Below are the code and all the weights of a small trained network. Each question names an input and a target symbol and asks about switching units off, where a switched-off unit gives its printed mean instead of its output.

import numpy as np


def w(rows, s, z=0):
    codes = np.array(rows[::2]) - 128.0
    scale = np.full(codes.shape[1], s)
    scale[-1] = z or s
    return codes * scale


def norm(h):
    return h / np.sqrt((h * h).mean(-1, keepdims=True) + 1e-5)


def f(y):
    return y / 2 * (1 + np.tanh(0.7978845608 * (y + 0.044715 * y**3)))


def softmax(a):
    e = np.exp(a - a.max(-1, keepdims=True))
    return e / e.sum(-1, keepdims=True)


def log_softmax(a):
    a = a - a.max(-1, keepdims=True)
    return a - np.log(np.exp(a).sum(-1, keepdims=True))


def net(x, mask):
    ids = ['ΞΠΣΩβεφ'.index(c) for c in x.split()]
    T = len(ids)
    res = E[ids] + P[:T]
    r = norm(res)
    for j in range(3):
        rows = slice(2 * j, 2 * j + 2)
        q, k, v = (r @ M[0][rows].T for M in (Q, K, V))
        z = softmax(np.where(np.tri(T) > 0, q @ k.T / 2**0.5, -1e9)) @ v
        o = O[0][rows]
        res = res + np.where(mask[j], z, o[:, -1]) @ o[:, :-1]
    y = f(norm(res) @ A[0][:, :-1].T + A[0][:, -1])
    res = res + np.where(mask[3:27], y, B[0][:, -1]) @ B[0][:, :-1]
    return log_softmax(norm(res)[-1] @ U[:, :-1].T + U[:, -1])


Q, K, V, O, A, B = {}, {}, {}, {}, {}, {}
E = w([
[151,118,52,134],'Ξ',
[155,119,47,132],'Π',
[62,68,218,2],'Σ',
[96,99,228,57],'Ω',
[78,47,141,148],'β',
[177,242,159,125],'ε',
[67,190,125,218],'φ',
],0.0029)
P = w([
[53,127,1,8],'0',
[87,148,86,92],'1',
[110,152,128,119],'2',
[137,124,133,127],'3',
[159,114,135,138],'4',
[177,113,145,147],'5',
[196,96,164,164],'6',
[214,93,167,175],'7',
[219,75,160,152],'8',
],0.0028)
Q[0] = w([
[251,35,176,144],'head 1',
[86,101,118,167],'head 1',
[105,125,145,73],'head 2',
[151,122,96,219],'head 2',
[101,152,62,149],'head 3',
[92,122,169,125],'head 3',
],0.011)
K[0] = w([
[241,115,232,253],'head 1',
[141,226,148,81],'head 1',
[127,113,99,20],'head 2',
[159,136,169,247],'head 2',
[33,94,116,60],'head 3',
[152,177,75,165],'head 3',
],0.0065)
V[0] = w([
[106,1,99,64],'head 1',
[200,172,134,57],'head 1',
[64,160,132,161],'head 2',
[121,168,79,158],'head 2',
[74,134,123,158],'head 3',
[110,95,96,146],'head 3',
],0.0056)
O[0] = w([
[191,65,102,172,252],'head 1',
[217,175,112,2,115],'head 1',
[90,152,73,109,154],'head 2',
[97,92,117,86,97],'head 2',
[109,115,196,114,150],'head 3',
[143,105,147,116,140],'head 3',
],0.0056,0.0032)
A[0] = w([
[119,94,144,176,133],'neuron 1',
[124,122,126,125,112],'neuron 2',
[61,120,103,98,220],'neuron 3',
[134,81,141,157,86],'neuron 4',
[36,167,118,195,131],'neuron 5',
[79,143,140,178,51],'neuron 6',
[163,105,87,131,67],'neuron 7',
[127,78,146,168,127],'neuron 8',
[151,130,116,108,39],'neuron 9',
[129,123,129,127,109],'neuron 10',
[158,180,96,183,41],'neuron 11',
[135,156,151,149,253],'neuron 12',
[133,218,122,112,157],'neuron 13',
[197,226,105,210,107],'neuron 14',
[31,177,115,189,201],'neuron 15',
[47,254,134,154,116],'neuron 16',
[146,127,113,118,29],'neuron 17',
[136,122,124,123,91],'neuron 18',
[87,205,122,110,103],'neuron 19',
[156,123,53,136,130],'neuron 20',
[163,126,55,128,111],'neuron 21',
[126,99,148,146,158],'neuron 22',
[149,207,115,32,96],'neuron 23',
[193,125,82,102,98],'neuron 24',
],0.0062,0.0027)
B[0] = w([
[106,186,78,124,225],'neuron 1',
[140,129,123,128,121],'neuron 2',
[62,218,77,103,182],'neuron 3',
[95,132,66,134,197],'neuron 4',
[143,116,253,69,159],'neuron 5',
[200,134,166,139,102],'neuron 6',
[106,81,178,126,136],'neuron 7',
[80,167,60,129,250],'neuron 8',
[181,110,154,139,85],'neuron 9',
[138,126,124,128,121],'neuron 10',
[143,113,85,67,87],'neuron 11',
[46,167,138,142,226],'neuron 12',
[90,130,83,165,101],'neuron 13',
[37,161,25,17,141],'neuron 14',
[86,150,254,69,185],'neuron 15',
[91,16,210,165,115],'neuron 16',
[187,87,157,117,78],'neuron 17',
[136,120,130,126,112],'neuron 18',
[120,60,79,181,79],'neuron 19',
[83,111,195,98,164],'neuron 20',
[95,114,223,85,149],'neuron 21',
[86,155,97,132,220],'neuron 22',
[134,212,52,198,135],'neuron 23',
[127,143,224,138,164],'neuron 24',
],0.0031,0.0019)
U = w([
[68,103,63,56,226],'Ξ',
[170,159,198,211,233],'Π',
[117,103,119,92,2],'Σ',
[233,88,184,71,91],'Ω',
[113,50,57,230,91],'β',
[149,253,58,119,88],'ε',
[18,174,218,119,95],'φ',
],0.0057,0.0056)

Each question gives the input, a string of symbols that net reads in full, and the target symbol t.
The units are the heads (2 rows each of Q, K, V and O) and the neurons (one row each of A and B). Each row of codes is followed by its name. A weight is (code - 128) times the scale printed after its matrix; where a second scale follows, it is the last column's (O, A, B and U).
mask holds one flag per unit, heads first, then neurons. A switched-off unit (its flag False) gives its mean, the last column of its rows in O or B, instead of its output. The means were averaged over made-up inputs and are rounded, as every weight is.
A unit's drop is (log p(t) with every unit on - log p(t) with that unit switched off) / (log p(t) with every unit on - log p(t) with every unit switched off).
The circuit of an input: a set's keep is (log p(t) with only the set's units on - log p(t) with every unit switched off) / (log p(t) with every unit on - log p(t) with every unit switched off). Starting from the 12 units with the biggest drops (on a tie, the unit counted first), units are removed one at a time, each time the one whose removal leaves the highest keep (on an exact tie, the one counted first), for as long as the keep stays at least 0.8.
units of the circuit, in order: the units of the circuit, biggest drop first
most important unit: the unit with the biggest drop
top k neurons: the k neurons with the biggest drops, biggest first
which heads matter: for each layer, one digit per head in row order, 1 if its drop is at least 0.15 and else 0, layers parted by /
drop when u is switched off: that unit's drop, to one decimal
input φ Ω ε Ω Ω β ε, target Ξ: which heads matter	000
input Ω Σ Ξ Ξ Σ φ Ξ, target φ: which heads matter	100
input Ω Ω Ω Ω φ Π Ξ, target φ: units of the circuit, in order	[head 1; neuron 21]
input ε Σ Ω, target ε: most important unit	neuron 23
input Ω φ Ω β φ β Ω Π, target Ξ: which heads matter	100
input Σ β Ω Ω ε Ω β Ξ, target Ξ: units of the circuit, in order	[neuron 14; head 1]
input β Ω Ω β Ω Ω Ω ε β, target ε: units of the circuit, in order	[head 1; neuron 23]
input Σ Ω Σ Σ, target Ω: units of the circuit, in order	[head 1; head 2]
input φ Ω φ β, target φ: units of the circuit, in order	[head 1; neuron 15]
input Π ε φ φ Ω Ω Ω Ξ Π, target Ω: top 2 neurons	[neuron 24; neuron 21]
input β Σ Ω β φ β φ ε, target φ: top 2 neurons	[neuron 14; neuron 16]
input ε Σ β, target ε: top 4 neurons	[neuron 23; neuron 15; neuron 5; neuron 3]
input φ β ε β φ Π Ω Σ φ, target φ: drop when head 1 is switched off	0.5
input Ω Ω Π Ω, target Ω: drop when head 1 is switched off	1.6
input φ Ω β φ Ω Σ Σ φ ε, target φ: units of the circuit, in order	[head 1]
input Σ β Σ, target β: drop when neuron 14 is switched off	0.1
input Σ β Ω Ω Ξ Ω Ω Π, target Ω: units of the circuit, in order	[head 1; neuron 21]
